Below are the code and all the weights of a small trained network. Each question names an input and a target symbol and asks about switching units off, where a switched-off unit gives its printed mean instead of its output.

import numpy as np


def w(rows, s, z=0):
    codes = np.array(rows[::2]) - 128.0
    scale = np.full(codes.shape[1], s)
    scale[-1] = z or s
    return codes * scale


def norm(h):
    return h / np.sqrt((h * h).mean(-1, keepdims=True) + 1e-5)


def f(y):
    return y / 2 * (1 + np.tanh(0.7978845608 * (y + 0.044715 * y**3)))


def softmax(a):
    e = np.exp(a - a.max(-1, keepdims=True))
    return e / e.sum(-1, keepdims=True)


def log_softmax(a):
    a = a - a.max(-1, keepdims=True)
    return a - np.log(np.exp(a).sum(-1, keepdims=True))


def net(x, mask):
    ids = ['ΔΛΩαβζηστφψ'.index(c) for c in x.split()]
    T = len(ids)
    res = E[ids] + P[:T]
    u = 0
    for l in range(3):
        q, k, v = (norm(res) @ M[l].T for M in (Q, K, V))
        z = softmax(np.where(np.tri(T) > 0, q @ k.T / 2**0.5, -1e9)) @ v
        res = res + np.where(mask[u], z, O[l][:, -1]) @ O[l][:, :-1]
        u += 1
        y = f(norm(res) @ A[l][:, :-1].T + A[l][:, -1])
        res = res + np.where(mask[u : u + 4], y, B[l][:, -1]) @ B[l][:, :-1]
        u += 4
    return log_softmax(norm(res)[-1] @ U[:, :-1].T + U[:, -1])


Q, K, V, O, A, B = {}, {}, {}, {}, {}, {}
E = w([
[172,130,42,116,106,197,176,166,138,169,120],'Δ',
[158,107,93,134,107,171,161,161,143,101,119],'Λ',
[161,32,84,113,103,158,160,137,131,114,119],'Ω',
[144,58,95,92,100,194,140,180,145,125,125],'α',
[176,86,76,139,116,118,212,95,124,72,84],'β',
[138,97,81,90,81,162,162,209,131,110,85],'ζ',
[139,163,100,222,229,149,209,163,182,128,88],'η',
[114,222,170,206,59,136,167,68,249,150,72],'σ',
[109,143,46,128,67,39,60,145,120,206,161],'τ',
[61,114,177,103,127,29,126,8,154,62,85],'φ',
[199,184,129,134,107,165,47,75,174,91,184],'ψ',
],0.018)
P = w([
[81,75,119,139,92,123,127,190,160,54,114],'0',
[62,40,57,205,56,165,108,172,152,100,205],'1',
[164,90,132,91,125,66,114,189,210,159,100],'2',
[66,153,49,148,98,188,67,154,161,116,170],'3',
[212,85,130,98,126,59,119,152,137,154,70],'4',
[50,155,90,113,134,185,95,129,119,130,158],'5',
[208,116,132,126,154,95,89,133,106,148,47],'6',
[98,87,112,122,170,123,131,36,89,102,196],'7',
[202,124,141,130,180,103,89,125,77,186,73],'8',
[75,145,159,86,175,151,142,66,47,152,190],'9',
[252,140,170,82,192,75,82,125,44,182,57],'10',
],0.013)
Q[0] = w([
[135,135,124,128,129,194,126,124,76,49,158],'0.h0',
[242,133,114,106,156,132,126,113,151,186,6],'0.h0',
],0.011)
K[0] = w([
[129,72,100,96,121,201,234,188,127,181,72],'0.h0',
[153,206,170,126,212,113,99,19,29,253,116],'0.h0',
],0.0074)
V[0] = w([
[77,94,73,132,253,50,112,233,79,142,132],'0.h0',
[173,106,44,63,96,79,48,162,74,112,175],'0.h0',
],0.0055)
O[0] = w([
[88,89,72,158,121,84,84,130,63,244,53,194],'0.h0',
[96,99,176,249,157,149,28,161,151,200,163,2],'0.h0',
],0.013,0.0029)
A[0] = w([
[125,128,69,182,175,154,153,100,133,199,148,40],'0.n0',
[46,111,54,127,110,152,129,56,115,144,200,253],'0.n1',
[39,87,53,74,2,91,147,94,62,81,132,63],'0.n2',
[185,126,36,136,159,85,133,144,123,213,79,162],'0.n3',
],0.0076,0.0027)
B[0] = w([
[163,136,131,60,93,152,146,168,164,129,152,182],'0.n0',
[117,193,76,61,1,178,130,81,95,173,144,177],'0.n1',
[86,121,90,180,162,148,73,121,120,159,110,160],'0.n2',
[159,112,143,110,123,51,140,92,102,89,106,248],'0.n3',
],0.013,0.011)
Q[1] = w([
[27,54,157,151,120,231,137,167,116,91,183],'1.h0',
[192,147,184,147,246,182,66,183,253,137,134],'1.h0',
],0.0056)
K[1] = w([
[157,20,2,136,83,6,127,150,212,43,223],'1.h0',
[32,137,74,208,65,195,123,147,49,132,188],'1.h0',
],0.0046)
V[1] = w([
[224,213,166,162,82,25,160,32,216,214,193],'1.h0',
[2,150,82,183,74,88,199,106,115,98,202],'1.h0',
],0.0043)
O[1] = w([
[198,156,149,128,61,192,139,161,82,169,101,247],'1.h0',
[191,99,136,191,11,150,70,75,63,127,94,177],'1.h0',
],0.012,0.0015)
A[1] = w([
[61,159,49,182,37,254,146,88,134,107,225,253],'1.n0',
[52,88,148,167,77,52,81,113,76,174,122,43],'1.n1',
[139,189,93,33,78,117,138,106,75,106,145,84],'1.n2',
[152,119,238,153,192,120,127,142,108,74,128,112],'1.n3',
],0.0088,0.0016)
B[1] = w([
[76,161,40,51,138,72,29,181,116,214,112,250],'1.n0',
[208,220,179,112,133,207,209,111,237,99,84,153],'1.n1',
[112,116,161,135,232,156,190,121,255,123,162,231],'1.n2',
[97,158,82,123,104,220,50,146,183,136,204,138],'1.n3',
],0.0099,0.011)
Q[2] = w([
[167,123,179,112,125,101,155,107,141,127,8],'2.h0',
[43,124,161,147,153,167,108,148,83,143,154],'2.h0',
],0.012)
K[2] = w([
[145,128,243,167,235,144,132,48,2,166,128],'2.h0',
[131,89,44,233,49,71,161,176,170,93,58],'2.h0',
],0.0071)
V[2] = w([
[203,74,88,181,91,114,213,208,80,164,191],'2.h0',
[119,62,166,210,122,136,184,254,54,87,148],'2.h0',
],0.0062)
O[2] = w([
[65,174,10,162,106,65,123,136,212,132,168,91],'2.h0',
[134,182,96,147,191,108,173,60,231,171,151,1],'2.h0',
],0.013,0.0089)
A[2] = w([
[207,98,102,113,114,111,95,174,47,96,155,149],'2.n0',
[156,123,177,95,56,254,89,182,178,145,197,110],'2.n1',
[192,204,142,120,158,173,205,45,162,57,131,3],'2.n2',
[139,106,112,207,132,93,36,163,127,121,86,1],'2.n3',
],0.0098,0.0014)
B[2] = w([
[33,135,104,147,146,123,99,64,174,156,147,241],'2.n0',
[170,160,81,128,189,126,142,102,173,105,120,254],'2.n1',
[49,191,196,117,138,208,150,237,119,124,253,228],'2.n2',
[143,159,154,142,84,118,191,136,134,172,231,169],'2.n3',
],0.014,0.0064)
U = w([
[254,163,159,226,70,117,153,145,137,213,88,214],'Δ',
[135,97,138,163,149,122,96,107,171,118,118,32],'Λ',
[108,115,110,179,109,107,136,33,104,79,172,149],'Ω',
[39,195,70,117,93,92,38,129,30,167,132,172],'α',
[200,178,35,55,200,58,149,93,165,88,14,189],'β',
[204,212,149,7,82,142,229,135,86,71,228,124],'ζ',
[244,171,88,200,221,118,16,75,159,26,156,180],'η',
[137,93,155,138,110,62,99,135,136,93,176,69],'σ',
[222,75,216,104,91,141,82,143,58,93,46,252],'τ',
[102,101,177,162,131,92,107,114,223,117,83,39],'φ',
[153,89,160,138,175,78,69,142,189,112,133,10],'ψ',
],0.006,0.0018)

Each question gives the input, a string of symbols that net reads in full, and the target symbol t.
The units are the heads (2 rows each of Q, K, V and O) and the neurons (one row each of A and B). Each row of codes is followed by its name. A weight is (code - 128) times the scale printed after its matrix; where a second scale follows, it is the last column's (O, A, B and U).
mask holds one flag per unit, layer by layer, with each layer's heads first. A switched-off unit (its flag False) gives its mean, the last column of its rows in O or B, instead of its output. The means were averaged over made-up inputs and are rounded, as every weight is.
A unit's drop is (log p(t) with every unit on - log p(t) with that unit switched off) / (log p(t) with every unit on - log p(t) with every unit switched off).
The circuit of an input: a set's keep is (log p(t) with only the set's units on - log p(t) with every unit switched off) / (log p(t) with every unit on - log p(t) with every unit switched off). Starting from the 12 units with the biggest drops (on a tie, the unit counted first), units are removed one at a time, each time the one whose removal leaves the highest keep (on an exact tie, the one counted first), for as long as the keep stays at least 0.8.
units of the circuit, in order: the units of the circuit, biggest drop first
most important unit: the unit with the biggest drop
top k neurons: the k neurons with the biggest drops, biggest first
top k neurons in layer l: the k neurons of layer l with the biggest drops, biggest first
input η φ Ω, target τ: units of the circuit, in order : 2.h0
input ψ η η, target η: units of the circuit, in order : 0.h0, 2.n1, 1.h0
input Δ η Δ Λ Δ β β, target Ω: units of the circuit, in order : 2.n0, 1.n0, 0.h0
input Λ ζ ψ Δ Δ η, target α: units of the circuit, in order : 0.h0, 1.n2
input Δ ζ σ φ η φ ψ η Δ, target η: units of the circuit, in order : 0.h0, 2.n1
input η σ η, target ζ: units of the circuit, in order : 0.h0, 2.n2
input Δ η Δ η η Δ φ Λ Δ, target τ: units of the circuit, in order : 2.h0, 0.n3
input η η Δ ζ η η Λ σ σ ζ η, target ζ: units of the circuit, in order : 1.n0, 2.n2
input η φ η, target τ: units of the circuit, in order : 2.h0, 1.n2
input σ Λ η Λ τ σ ψ ζ, target α: top 3 neurons : 1.n0, 0.n3, 0.n2
input α σ Ω η τ Λ η Δ φ η η, target τ: units of the circuit, in order : 0.n0, 2.h0
input η τ ζ η α, target β: units of the circuit, in order : 2.h0, 1.n0, 2.n2
input η η η Δ η σ Δ η η β, target α: top 3 neurons in layer 0 : 0.n2, 0.n1, 0.n3
input η η Δ η σ σ, target β: top 4 neurons : 0.n3, 1.n0, 2.n2, 1.n2
input φ η α, target τ: top 2 neurons : 0.n1, 1.n0
input η σ η ζ σ Λ ζ η Λ, target β: most important unit : 0.h0
input η β Δ η σ ζ η Λ, target α: top 2 neurons : 1.n0, 0.n3
input τ η Δ, target Δ: units of the circuit, in order : 0.h0, 1.n0, 1.n1
input η η η β η φ η Δ, target α: top 3 neurons : 0.n2, 1.n0, 0.n1
input Ω φ Δ Δ, target β: top 3 neurons : 2.n1, 0.n1, 1.n2
input Δ η η Δ φ Λ ζ, target τ: top neuron : 1.n0
input η η ψ η Λ, target η: top 2 neurons : 2.n1, 0.n1
input η τ Δ τ η, target Δ: units of the circuit, in order : 0.h0, 2.n3
input Δ φ β η, target α: top 2 neurons in layer 1 : 1.n0, 1.n1
input η η η η ψ η φ, target η: top 3 neurons : 1.n3, 0.n1, 0.n3
input Δ η Δ, target β: top 2 neurons in layer 2 : 2.n2, 2.n3
input Λ τ η Ω β η σ η ψ η η, target η: units of the circuit, in order : 0.h0, 1.n3, 2.n1
input Δ η ψ φ η τ φ η τ Ω, target α: top 2 neurons in layer 0 : 0.n3, 0.n2
input σ η τ Λ Λ Δ Λ φ β, target τ: top neuron : 1.n3
